Below are the code and all the weights of a small trained network. Each question names an input and a target symbol and asks about switching units off, where a switched-off unit gives its printed mean instead of its output.

import numpy as np


def w(rows, s, z=0):
    codes = np.array(rows[::2]) - 128.0
    scale = np.full(codes.shape[1], s)
    scale[-1] = z or s
    return codes * scale


def norm(h):
    return h / np.sqrt((h * h).mean(-1, keepdims=True) + 1e-5)


def f(y):
    return np.maximum(y, 0)


def softmax(a):
    e = np.exp(a - a.max(-1, keepdims=True))
    return e / e.sum(-1, keepdims=True)


def log_softmax(a):
    a = a - a.max(-1, keepdims=True)
    return a - np.log(np.exp(a).sum(-1, keepdims=True))


def net(x, mask):
    ids = ['ΞΨαδεμ'.index(c) for c in x.split()]
    T = len(ids)
    res = E[ids] + P[:T]
    u = 0
    for l in range(2):
        q, k, v = (norm(res) @ M[l].T for M in (Q, K, V))
        z = softmax(np.where(np.tri(T) > 0, q @ k.T / 4**0.5, -1e9)) @ v
        res = res + np.where(mask[u], z, O[l][:, -1]) @ O[l][:, :-1]
        u += 1
        y = f(norm(res) @ A[l][:, :-1].T + A[l][:, -1])
        res = res + np.where(mask[u : u + 12], y, B[l][:, -1]) @ B[l][:, :-1]
        u += 12
    return log_softmax(norm(res)[-1] @ U[:, :-1].T + U[:, -1])


Q, K, V, O, A, B = {}, {}, {}, {}, {}, {}
E = w([
[83,139,64],'Ξ',
[171,146,197],'Ψ',
[103,144,253],'α',
[90,133,97],'δ',
[57,102,136],'ε',
[144,161,139],'μ',
],0.0058)
P = w([
[110,87,53],'0',
[4,168,139],'1',
[115,249,219],'2',
[172,87,70],'3',
[1,163,148],'4',
[135,226,229],'5',
[200,71,104],'6',
],0.0041)
Q[0] = w([
[182,136,141],'0.h0',
[69,88,77],'0.h0',
[123,2,47],'0.h0',
[186,97,180],'0.h0',
],0.0082)
K[0] = w([
[91,211,122],'0.h0',
[178,32,107],'0.h0',
[254,156,62],'0.h0',
[130,250,153],'0.h0',
],0.006)
V[0] = w([
[3,181,64],'0.h0',
[122,33,139],'0.h0',
[226,190,76],'0.h0',
[90,73,172],'0.h0',
],0.0033)
O[0] = w([
[198,52,134,247],'0.h0',
[2,58,152,143],'0.h0',
[118,150,60,3],'0.h0',
[48,63,21,184],'0.h0',
],0.0036,0.0023)
A[0] = w([
[82,181,94,53],'0.n0',
[116,255,123,121],'0.n1',
[107,91,127,81],'0.n2',
[120,106,128,117],'0.n3',
[49,126,153,161],'0.n4',
[119,148,205,138],'0.n5',
[112,134,60,119],'0.n6',
[99,103,105,164],'0.n7',
[136,176,150,87],'0.n8',
[90,129,183,24],'0.n9',
[130,153,83,6],'0.n10',
[140,152,99,85],'0.n11',
],0.0091,0.0021)
B[0] = w([
[87,195,93,157],'0.n0',
[201,123,255,192],'0.n1',
[165,157,138,159],'0.n2',
[167,175,136,146],'0.n3',
[135,162,115,255],'0.n4',
[58,115,137,229],'0.n5',
[109,125,197,158],'0.n6',
[156,176,157,178],'0.n7',
[135,179,142,159],'0.n8',
[137,110,47,195],'0.n9',
[138,176,149,132],'0.n10',
[168,122,120,132],'0.n11',
],0.0048,0.0055)
Q[1] = w([
[87,124,213],'1.h0',
[107,254,112],'1.h0',
[207,39,168],'1.h0',
[104,244,58],'1.h0',
],0.0069)
K[1] = w([
[145,205,139],'1.h0',
[126,123,255],'1.h0',
[160,105,43],'1.h0',
[43,117,196],'1.h0',
],0.0068)
V[1] = w([
[87,43,125],'1.h0',
[253,229,24],'1.h0',
[226,34,86],'1.h0',
[222,135,180],'1.h0',
],0.0036)
O[1] = w([
[119,86,114,135],'1.h0',
[67,217,4,3],'1.h0',
[92,73,64,10],'1.h0',
[136,101,242,91],'1.h0',
],0.0035,0.0033)
A[1] = w([
[100,232,90,13],'1.n0',
[50,118,42,88],'1.n1',
[75,50,244,14],'1.n2',
[112,156,186,118],'1.n3',
[133,204,162,133],'1.n4',
[190,73,72,6],'1.n5',
[23,99,188,117],'1.n6',
[255,194,153,236],'1.n7',
[208,135,121,70],'1.n8',
[66,51,88,197],'1.n9',
[62,116,63,94],'1.n10',
[239,38,66,42],'1.n11',
],0.006,0.0021)
B[1] = w([
[109,90,166,149],'1.n0',
[89,142,39,146],'1.n1',
[147,134,95,253],'1.n2',
[89,112,112,219],'1.n3',
[194,137,165,207],'1.n4',
[140,23,167,142],'1.n5',
[155,87,70,247],'1.n6',
[144,148,44,226],'1.n7',
[123,70,93,144],'1.n8',
[119,254,173,165],'1.n9',
[94,150,42,143],'1.n10',
[110,61,213,166],'1.n11',
],0.0072,0.0044)
U = w([
[223,255,188,103],'Ξ',
[232,79,220,200],'Ψ',
[21,63,230,159],'α',
[180,145,60,81],'δ',
[4,164,26,175],'ε',
[145,39,74,2],'μ',
],0.0085,0.003)

Each question gives the input, a string of symbols that net reads in full, and the target symbol t.
The units are the heads (4 rows each of Q, K, V and O) and the neurons (one row each of A and B). Each row of codes is followed by its name. A weight is (code - 128) times the scale printed after its matrix; where a second scale follows, it is the last column's (O, A, B and U).
mask holds one flag per unit, layer by layer, with each layer's heads first. A switched-off unit (its flag False) gives its mean, the last column of its rows in O or B, instead of its output. The means were averaged over made-up inputs and are rounded, as every weight is.
A unit's drop is (log p(t) with every unit on - log p(t) with that unit switched off) / (log p(t) with every unit on - log p(t) with every unit switched off).
The circuit of an input: a set's keep is (log p(t) with only the set's units on - log p(t) with every unit switched off) / (log p(t) with every unit on - log p(t) with every unit switched off). Starting from the 12 units with the biggest drops (on a tie, the unit counted first), units are removed one at a time, each time the one whose removal leaves the highest keep (on an exact tie, the one counted first), for as long as the keep stays at least 0.8.
circuit, biggest first: the units of the circuit, biggest drop first
unit that matters most: the unit with the biggest drop
k most important neurons: the k neurons with the biggest drops, biggest first
k most important neurons of layer l: the k neurons of layer l with the biggest drops, biggest first
drop when u is switched off: that unit's drop, to one decimal
input Ξ Ξ ε δ, target ε: 3 most important neurons -> 0.n5, 0.n1, 0.n4
input δ μ μ δ, target α: 4 most important neurons -> 0.n4, 0.n1, 0.n0, 0.n8
input ε δ μ Ξ, target Ψ: circuit, biggest first -> 1.n11
input δ α Ξ ε, target α: 4 most important neurons -> 0.n1, 0.n4, 0.n6, 0.n5
input ε ε ε μ δ, target Ξ: circuit, biggest first -> 0.n5, 1.n4, 1.h0
input ε α α Ψ ε δ ε, target Ξ: circuit, biggest first -> 0.h0, 0.n5, 0.n7, 1.n6
input δ α μ μ Ξ, target Ξ: 2 most important neurons of layer 0 -> 0.n5, 0.n1
input ε δ ε Ξ, target Ψ: 3 most important neurons -> 0.n7, 0.n10, 0.n9
input ε ε μ Ξ ε μ δ, target ε: 4 most important neurons of layer 0 -> 0.n5, 0.n1, 0.n4, 0.n6
input ε ε α α Ξ, target α: 2 most important neurons of layer 1 -> 1.n7, 1.n0
input δ Ξ α ε, target α: 2 most important neurons -> 0.n1, 0.n5
input α ε ε μ, target μ: 3 most important neurons -> 0.n5, 1.n7, 0.n1
input Ξ α μ α Ξ, target Ξ: 2 most important neurons -> 0.n5, 1.n4
input Ξ Ψ δ α ε α α, target μ: 2 most important neurons -> 0.n1, 0.n5
input α δ ε Ξ ε δ ε, target ε: unit that matters most -> 0.n5
input ε α ε, target Ψ: 2 most important neurons of layer 1 -> 1.n9, 1.n6
input Ψ α ε ε, target Ξ: 3 most important neurons -> 0.n5, 0.n7, 1.n4
input α Ξ μ δ Ξ μ δ, target α: 2 most important neurons -> 0.n4, 0.n1
input ε μ μ μ δ, target Ξ: 2 most important neurons -> 0.n5, 1.n4
input Ξ μ δ ε, target ε: unit that matters most -> 1.h0
input ε δ α δ ε Ξ Ξ, target α: 3 most important neurons -> 0.n1, 0.n4, 1.n11
input Ξ α α α, target ε: drop when 1.n4 is switched off -> 0.2
input ε ε ε ε, target Ψ: drop when 1.n0 is switched off -> 0.0
